Look-ups in named tables: a row name and a column name give one cell, copied from the table.

Table bez
         mas  sidob   vip   gak  febo   zut  disuge
dupeli   0.2    0.2   0.2   0.2   0.2   0.2     0.2
tus      0.0    0.4  -0.4   0.8   0.0   0.0     0.0
pobon    0.1    0.3  -0.5   1.0   0.1   0.1     0.1
kep      0.2    0.2   0.6  -0.2   0.2   0.2     0.2
roni     0.2    0.2  -0.2   0.6   0.2   0.2     0.2
dapal    0.6   -0.2   0.3   0.1   0.6   0.6     0.6
bona    -0.5    0.9   0.1   0.2  -0.5  -0.5    -0.5
zumeno   0.0    0.5   0.5  -0.1   0.0   0.0    -0.1
vedoto   0.1    0.3   0.2   0.2   0.1   0.1     0.1

gak of bona is 0.2
vip of kep is 0.6
mas of tus is 0.0
gak of pobon is 1.0
zut of pobon is 0.1
mas of zumeno is 0.0
zut of zumeno is 0.0
febo of zumeno is 0.0
zut of roni is 0.2
febo of kep is 0.2
febo of roni is 0.2
disuge of roni is 0.2
vip of pobon is -0.5
febo of bona is -0.5
sidob of dapal is -0.2
mas of kep is 0.2
Row with the largest disuge: dapal

Table zad
	mor	gufu	zabov
suv	50	54	220
sumuse	111	50	128
kipipam	51	218	218
kup	48	219	218

mor of kipipam = 51
mor of sumuse = 111
mor of kup = 48
gufu of kipipam = 218
zabov of sumuse = 128
mor of suv = 50
gufu of sumuse = 50
gufu of suv = 54
zabov of kipipam = 218

mibube
cols = rom, toko, soni, nul
vaberuk: [0.251, 0.363, 0.371, 0.267]
tobut: [0.384, 0.291, 0.297, 0.272]
sulegek: [0.289, 0.309, 0.240, 0.756]
visoner: [0.359, 0.418, 0.340, 0.269]
dimevag: [0.313, 0.271, 0.317, 0.311]
nevorut: [0.227, 0.292, 0.271, 0.301]
duv: [0.292, 0.307, 0.317, 0.265]
lipadu: [0.327, 0.271, 0.436, 0.288]
tupob: [0.277, 0.292, 0.261, 0.351]
kamapo: [0.262, 0.280, 0.265, 0.285]
zamupuv: [0.308, 0.293, 0.235, 0.279]

What is the rom of tupob in mibube? 0.277
What is the toko of lipadu in mibube? 0.271
What is the soni of duv in mibube? 0.317
What is the toko of dimevag in mibube? 0.271
What is the nul of tupob in mibube? 0.351
What is the toko of kamapo in mibube? 0.280
What is the nul of lipadu in mibube? 0.288
What is the rom of sulegek in mibube? 0.289
What is the toko of vaberuk in mibube? 0.363
What is the toko of sulegek in mibube? 0.309
What is the nul of nevorut in mibube? 0.301

rul =
,firubu,pegefi,gaparet,kog,lib,kuvapot,bani,div,mos,mizuf
miras,38.6,53.3,53.4,38.6,38.7,53.4,53.4,53.4,53.5,45.2
nifofuz,47.7,43.5,44.3,47.9,48.6,43.5,43.6,43.9,44.5,78.8
tet,82.6,10.4,9.9,82.7,82.3,9.9,10.1,10.2,9.5,50.7
lapesa,52.0,41.0,40.3,51.9,51.2,40.9,40.9,40.7,40.0,20.5
kezi,49.8,41.4,42.3,50.0,50.6,41.5,41.6,41.9,42.5,80.9

miras, firubu => 38.6
lapesa, div => 40.7
nifofuz, kog => 47.9
kezi, div => 41.9
miras, mos => 53.5
tet, div => 10.2
tet, kog => 82.7
nifofuz, div => 43.9
kezi, firubu => 49.8
lapesa, kog => 51.9
nifofuz, mizuf => 78.8
miras, bani => 53.4
kezi, bani => 41.6
nifofuz, gaparet => 44.3
tet, kuvapot => 9.9
kezi, gaparet => 42.3
miras, mizuf => 45.2

kabarik:
,raz,sapaso,murud
dib,189,97,40
razi,119,127,211
vedul,114,212,120
mepu,50,86,227
koga,172,159,196
kur,18,65,202

kur, raz => 18
kur, murud => 202
razi, sapaso => 127
razi, murud => 211
koga, raz => 172
dib, sapaso => 97
dib, murud => 40
Which row has the largest raz? dib

muf =
cols = vekosip, kuvumi, fezozo, dega, logibu, nuleros, nesu, buv, detut, perova
vovisol: [5505, -5100, -40038, 15076, 17289, 15764, -24454, 24540, -40998, 3945]
vapa: [-36246, -51942, -62926, -38178, 13803, 4666, -77217, 60044, -11742, -5919]
mik: [-10133, -22299, -41483, -24799, 19528, 16653, -77796, 36341, -52879, -44638]
per: [33248, 30382, 21365, -58323, -51858, -76789, -91833, -4938, -25937, 4735]
zekeb: [19902, -30800, -48311, 409, 945, 458, -1472, -17717, 56042, -18538]
muk: [46914, 13699, 8908, -68316, -46982, -39495, -86378, -22524, -24703, -4324]

nesu of muk = -86378
detut of zekeb = 56042
logibu of muk = -46982
nesu of per = -91833
nuleros of per = -76789
kuvumi of mik = -22299
buv of zekeb = -17717
fezozo of muk = 8908
buv of muk = -22524
nuleros of mik = 16653
fezozo of per = 21365
logibu of vapa = 13803
buv of mik = 36341

ninevik
|  | lam | ketun | nefi | bidid | vobun | mufiro |
|---|---|---|---|---|---|---|
| lepimup | 0.92 | -0.81 | 0.93 | 0.91 | -0.77 | 0.90 |
| kefuvik | 0.88 | -0.78 | 0.90 | 0.91 | -0.78 | 0.93 |
| bosu | -0.79 | 0.92 | -0.72 | -0.79 | -0.80 | 0.29 |
| pib | 0.90 | -0.81 | 0.91 | 0.92 | -0.80 | 0.90 |
| nen | -0.78 | 0.92 | -0.78 | -0.82 | 0.91 | -0.79 |
| falak | -0.78 | 0.93 | -0.79 | -0.82 | 0.90 | -0.80 |
| dokova | -0.79 | 0.92 | -0.82 | -0.81 | 0.93 | -0.79 |
| zez | 0.88 | -0.82 | 0.92 | 0.94 | -0.81 | 0.93 |
| dula | 0.89 | -0.81 | 0.94 | 0.90 | -0.77 | 0.90 |
| tepom | 0.07 | -0.31 | -0.78 | 0.22 | 0.89 | -0.81 |
| piba | -0.63 | 0.90 | 0.88 | -0.81 | -0.78 | 0.92 |

What is the bidid of nen in ninevik? -0.82
What is the lam of falak in ninevik? -0.78
What is the nefi of falak in ninevik? -0.79
What is the mufiro of zez in ninevik? 0.93
What is the mufiro of nen in ninevik? -0.79
What is the ketun of kefuvik in ninevik? -0.78
What is the nefi of dokova in ninevik? -0.82
What is the bidid of tepom in ninevik? 0.22
What is the bidid of zez in ninevik? 0.94
What is the lam of nen in ninevik? -0.78

